Below are the code and all the weights of a small trained network. Each question names an input and a class and asks about switching units off, where a switched-off unit gives its printed mean instead of its output.

import numpy as np


def w(rows, s, z=0):
    codes = np.array(rows[::2]) - 128.0
    scale = np.full(codes.shape[1], s)
    scale[-1] = z or s
    return codes * scale


def f(y):
    return np.maximum(y, 0)


def log_softmax(a):
    a = a - a.max(-1, keepdims=True)
    return a - np.log(np.exp(a).sum(-1, keepdims=True))


def net(x, mask):
    res = np.array(x, float).reshape(1, 5) / 4 @ E
    y = f(res @ A[0][:, :-1].T + A[0][:, -1])
    res = res + np.where(mask, y, B[0][:, -1]) @ B[0][:, :-1]
    return log_softmax(res[-1] @ U[:, :-1].T + U[:, -1])


A, B = {}, {}
E = w([
[93,157,147,228,134,65,128,82],'x0',
[157,203,241,152,128,195,141,194],'x1',
[165,97,218,91,213,90,96,80],'x2',
[136,252,98,84,126,144,139,45],'x3',
[190,85,147,145,20,125,132,65],'x4',
],0.012)
A[0] = w([
[158,108,143,99,157,155,95,109,35],'N1',
[160,109,203,125,179,73,60,93,82],'N2',
[185,122,138,136,87,121,145,119,2],'N3',
[191,90,108,3,105,194,128,167,47],'N4',
[202,111,154,111,78,102,136,88,111],'N5',
[128,159,82,152,77,167,161,136,129],'N6',
[154,111,143,135,68,90,121,119,52],'N7',
[167,187,212,166,114,177,129,167,47],'N8',
[140,153,147,173,130,149,150,151,106],'N9',
[151,109,149,130,53,142,121,94,86],'N10',
[88,79,48,151,127,98,95,99,107],'N11',
[23,129,115,113,223,128,121,217,84],'N12',
[130,96,85,100,139,79,67,79,35],'N13',
[183,117,145,218,174,104,152,89,82],'N14',
[182,155,188,166,129,171,124,137,63],'N15',
[181,64,136,168,94,143,130,125,81],'N16',
[91,165,134,224,123,68,98,111,35],'N17',
[100,131,88,116,155,92,121,139,145],'N18',
[91,115,93,157,64,147,92,197,117],'N19',
[85,146,87,166,70,152,186,155,23],'N20',
[109,80,57,90,97,96,122,91,44],'N21',
[137,158,168,155,88,160,157,190,80],'N22',
[151,85,196,71,152,121,119,97,43],'N23',
[146,126,144,148,91,116,126,119,67],'N24',
[79,144,172,195,119,93,140,80,52],'N25',
[103,134,91,158,82,133,193,167,61],'N26',
[148,82,152,124,47,156,131,91,140],'N27',
[129,84,137,139,139,123,81,135,87],'N28',
[95,16,161,183,122,114,116,223,44],'N29',
[135,173,117,111,106,113,130,124,36],'N30',
[143,219,104,90,126,159,161,33,51],'N31',
[111,148,106,172,105,118,178,137,69],'N32',
],0.013,0.0055)
B[0] = w([
[121,123,74,109,129,102,109,118,155],'N1',
[161,137,108,18,227,78,74,106,221],'N2',
[98,169,138,115,143,126,146,136,156],'N3',
[122,53,36,160,5,82,79,226,217],'N4',
[78,184,150,123,180,128,137,152,195],'N5',
[146,117,134,88,190,91,74,114,199],'N6',
[84,178,122,136,136,113,149,144,171],'N7',
[158,83,119,120,122,135,205,120,208],'N8',
[155,123,122,155,136,107,174,141,165],'N9',
[101,195,130,141,178,134,139,167,185],'N10',
[182,115,161,135,144,152,183,143,228],'N11',
[53,208,175,145,157,144,160,169,240],'N12',
[157,109,136,129,140,108,195,122,197],'N13',
[132,90,77,139,95,125,96,166,182],'N14',
[165,92,133,123,139,123,182,108,184],'N15',
[74,165,182,145,120,179,133,105,192],'N16',
[119,62,39,159,50,108,101,204,192],'N17',
[151,162,186,152,136,134,162,161,181],'N18',
[161,114,107,67,191,118,58,98,207],'N19',
[160,130,106,81,205,119,96,125,198],'N20',
[189,94,136,142,132,119,205,124,218],'N21',
[179,100,118,114,133,130,186,113,189],'N22',
[133,120,113,61,163,90,96,101,190],'N23',
[108,150,120,131,143,125,143,157,154],'N24',
[111,100,63,107,32,90,102,198,183],'N25',
[143,149,117,58,222,91,83,85,191],'N26',
[77,202,170,167,190,129,148,187,206],'N27',
[138,130,137,137,127,157,115,100,167],'N28',
[100,101,164,177,54,219,103,1,248],'N29',
[100,92,139,125,111,147,127,74,147],'N30',
[86,114,182,206,68,211,86,28,216],'N31',
[129,107,93,86,155,88,95,140,167],'N32',
],0.0099,0.017)
U = w([
[167,131,110,71,180,96,68,99,106],'0',
[206,106,121,137,128,123,252,119,97],'1',
[96,124,133,169,94,168,96,36,126],'2',
[50,198,129,145,158,126,166,180,108],'3',
[132,96,85,137,67,96,91,201,133],'4',
[169,138,151,145,137,116,121,149,249],'5',
],0.015,0.018)

Each question gives the input, the list of numbers given to net, and the class t.
The units are the neurons (one row each of A and B). Each row of codes is followed by its name. A weight is (code - 128) times the scale printed after its matrix; where a second scale follows, it is the last column's (A, B and U).
mask holds one flag per neuron, in row order. A switched-off neuron (its flag False) gives its mean, the last column of its row in B, instead of its output. The means were averaged over made-up inputs and are rounded, as every weight is.
A unit's drop is (log p(t) with every unit on - log p(t) with that unit switched off) / (log p(t) with every unit on - log p(t) with every unit switched off).
The circuit of an input: a set's keep is (log p(t) with only the set's units on - log p(t) with every unit switched off) / (log p(t) with every unit on - log p(t) with every unit switched off). Starting from the 12 units with the biggest drops (on a tie, the unit counted first), units are removed one at a time, each time the one whose removal leaves the highest keep (on an exact tie, the one counted first), for as long as the keep stays at least 0.8.
circuit, biggest first: the units of the circuit, biggest drop first
top k neurons: the k neurons with the biggest drops, biggest first
drop of u: that unit's drop, to one decimal
input [7,5,-2,2,5], class 4: circuit, biggest first => (N25)
input [2,-5,7,1,8], class 3: circuit, biggest first => (N27, N5)
input [3,5,4,0,1], class 1: top 3 neurons => (N8, N19, N15)
input [2,1,-7,0,8], class 3: top 2 neurons => (N27, N10)
input [7,-6,5,-2,8], class 3: circuit, biggest first => (N5, N27)
input [-2,-7,6,5,2], class 1: top 3 neurons => (N13, N21, N19)
input [-8,8,7,8,4], class 1: top 3 neurons => (N8, N15, N29)
input [7,6,4,3,-2], class 4: circuit, biggest first => (N25, N17)
input [7,-5,-7,-2,-1], class 0: top 3 neurons => (N26, N4, N20)
input [7,-1,-3,5,-2], class 4: top 3 neurons => (N17, N29, N25)
input [-6,8,2,3,7], class 1: top 3 neurons => (N8, N15, N22)
input [-1,-8,-6,-7,-4], class 1: top 3 neurons => (N11, N21, N31)
input [5,8,5,8,7], class 1: top 2 neurons => (N8, N15)
input [5,1,4,5,-4], class 2: top neuron => (N31)
input [-5,4,4,-7,-7], class 2: top 2 neurons => (N29, N27)
input [2,-6,6,0,-7], class 3: top 2 neurons => (N12, N19)
input [3,7,-8,-3,7], class 0: top 3 neurons => (N19, N26, N6)
input [7,-2,1,-5,-3], class 4: top 3 neurons => (N17, N25, N31)
input [7,-1,5,1,-6], class 4: top 2 neurons => (N17, N25)
input [0,-2,5,-4,-6], class 3: circuit, biggest first => (N12)
input [-7,-3,1,-1,4], class 4: drop of N4 => 1.8
input [-4,2,-1,0,0], class 4: drop of N7 => 0.0
input [2,7,-5,-5,2], class 1: drop of N22 => 0.2
input [-8,1,2,-8,-8], class 2: drop of N27 => 0.1
